Here is a tiny trained network, its code and every weight. The questions are about switching its units off for an input and a class, where a switched-off unit gives its printed mean instead of its output.

import numpy as np


def w(rows, s, z=0):
    codes = np.array(rows[::2]) - 128.0
    scale = np.full(codes.shape[1], s)
    scale[-1] = z or s
    return codes * scale


def norm(h):
    return h / np.sqrt((h * h).mean(-1, keepdims=True) + 1e-5)


def f(y):
    return np.maximum(y, 0)


def log_softmax(a):
    a = a - a.max(-1, keepdims=True)
    return a - np.log(np.exp(a).sum(-1, keepdims=True))


def net(x, mask):
    res = np.array(x, float).reshape(1, 7) / 4 @ E
    u = 0
    for l in range(2):
        y = f(norm(res) @ A[l][:, :-1].T + A[l][:, -1])
        res = res + np.where(mask[u : u + 15], y, B[l][:, -1]) @ B[l][:, :-1]
        u += 15
    return log_softmax(norm(res)[-1] @ U[:, :-1].T + U[:, -1])


A, B = {}, {}
E = w([
[124,116,138,126],'x0',
[1,138,136,134],'x1',
[138,152,112,139],'x2',
[97,87,163,122],'x3',
[132,103,167,236],'x4',
[181,220,246,107],'x5',
[117,105,144,126],'x6',
],0.0097)
A[0] = w([
[155,184,196,128,182],'0.n0',
[175,43,87,18,81],'0.n1',
[87,1,197,155,115],'0.n2',
[112,198,181,131,72],'0.n3',
[84,141,110,170,44],'0.n4',
[150,138,47,145,16],'0.n5',
[119,146,62,83,55],'0.n6',
[116,222,204,139,69],'0.n7',
[181,67,111,83,53],'0.n8',
[136,118,124,111,1],'0.n9',
[117,28,11,147,115],'0.n10',
[148,75,124,240,114],'0.n11',
[110,138,176,43,38],'0.n12',
[163,204,229,134,116],'0.n13',
[134,130,101,37,97],'0.n14',
],0.0093,0.0062)
B[0] = w([
[75,193,114,117,254],'0.n0',
[92,190,110,77,187],'0.n1',
[122,126,147,144,208],'0.n2',
[168,151,137,132,173],'0.n3',
[124,163,188,97,138],'0.n4',
[143,71,136,148,138],'0.n5',
[99,119,107,181,152],'0.n6',
[160,172,188,78,202],'0.n7',
[194,151,208,187,147],'0.n8',
[115,156,167,157,128],'0.n9',
[152,112,138,55,246],'0.n10',
[168,114,148,189,213],'0.n11',
[126,182,146,159,157],'0.n12',
[172,244,188,77,251],'0.n13',
[126,180,117,193,179],'0.n14',
],0.011,0.0057)
A[1] = w([
[112,88,89,116,93],'1.n0',
[123,144,136,203,132],'1.n1',
[185,158,123,101,124],'1.n2',
[116,79,91,102,116],'1.n3',
[135,99,101,109,76],'1.n4',
[118,105,66,140,75],'1.n5',
[101,89,67,132,36],'1.n6',
[3,153,98,98,144],'1.n7',
[149,199,146,81,171],'1.n8',
[107,137,107,84,106],'1.n9',
[129,118,122,128,2],'1.n10',
[105,79,62,147,88],'1.n11',
[124,60,97,91,112],'1.n12',
[79,155,107,145,125],'1.n13',
[170,173,118,137,129],'1.n14',
],0.018,0.0084)
B[1] = w([
[44,203,162,73,147],'1.n0',
[46,75,78,235,156],'1.n1',
[126,50,77,110,187],'1.n2',
[198,184,255,54,156],'1.n3',
[168,222,142,59,137],'1.n4',
[220,189,203,114,142],'1.n5',
[106,96,206,104,143],'1.n6',
[76,27,65,168,194],'1.n7',
[59,33,59,137,254],'1.n8',
[68,135,29,179,152],'1.n9',
[246,163,228,204,128],'1.n10',
[192,240,186,76,154],'1.n11',
[149,228,208,44,160],'1.n12',
[33,38,62,159,150],'1.n13',
[126,65,87,126,185],'1.n14',
],0.009,0.014)
U = w([
[141,228,253,25,40],'0',
[98,72,112,228,248],'1',
[115,1,131,136,61],'2',
],0.0081,0.0016)

Each question gives the input, the list of numbers given to net, and the class t.
The units are the neurons (one row each of A and B). Each row of codes is followed by its name. A weight is (code - 128) times the scale printed after its matrix; where a second scale follows, it is the last column's (A, B and U).
mask holds one flag per neuron, layer by layer. A switched-off neuron (its flag False) gives its mean, the last column of its row in B, instead of its output. The means were averaged over made-up inputs and are rounded, as every weight is.
A unit's drop is (log p(t) with every unit on - log p(t) with that unit switched off) / (log p(t) with every unit on - log p(t) with every unit switched off).
The circuit of an input: a set's keep is (log p(t) with only the set's units on - log p(t) with every unit switched off) / (log p(t) with every unit on - log p(t) with every unit switched off). Starting from the 12 units with the biggest drops (on a tie, the unit counted first), units are removed one at a time, each time the one whose removal leaves the highest keep (on an exact tie, the one counted first), for as long as the keep stays at least 0.8.
circuit, biggest first: the units of the circuit, biggest drop first
unit that matters most: the unit with the biggest drop
top k neurons: the k neurons with the biggest drops, biggest first
k most important neurons of layer l: the k neurons of layer l with the biggest drops, biggest first
drop of u: that unit's drop, to one decimal
input [6,1,0,3,2,-2,0], class 0: top 3 neurons => 0.n10, 1.n8, 0.n14
input [6,4,-5,8,-4,-5,3], class 0: circuit, biggest first => 0.n13, 1.n12, 1.n8, 1.n3
input [-1,-6,1,8,-5,4,3], class 2: top 3 neurons => 1.n8, 1.n2, 1.n12
input [5,-7,-1,-7,3,4,-5], class 2: circuit, biggest first => 1.n8, 1.n2
input [7,-6,-7,5,-6,3,-1], class 1: circuit, biggest first => 1.n8, 1.n3, 0.n10
input [7,-3,8,-3,-2,2,3], class 2: circuit, biggest first => 1.n8
input [-5,-8,-8,-2,-8,6,8], class 1: top 2 neurons => 1.n8, 1.n2
input [-8,-8,-4,4,-8,6,8], class 1: 2 most important neurons of layer 0 => 0.n7, 0.n10
input [4,4,0,1,-7,-8,-4], class 0: 3 most important neurons of layer 0 => 0.n13, 0.n0, 0.n10
input [-4,0,1,4,-1,-3,4], class 0: 2 most important neurons of layer 0 => 0.n13, 0.n0
input [0,0,3,-1,1,-1,3], class 0: 3 most important neurons of layer 1 => 1.n8, 1.n7, 1.n1
input [1,2,-2,4,-1,-4,7], class 0: 2 most important neurons of layer 0 => 0.n13, 0.n0
input [-6,-7,0,3,0,5,-6], class 2: drop of 1.n3 => 0.2
input [-7,4,-1,-3,6,-8,-1], class 0: unit that matters most => 0.n10
input [-1,-2,5,-2,7,-8,8], class 0: drop of 0.n10 => 0.5
input [1,-2,7,-6,-7,-8,-2], class 0: top 2 neurons => 0.n13, 0.n0
input [-7,2,7,7,-8,6,-4], class 1: drop of 1.n8 => 0.7
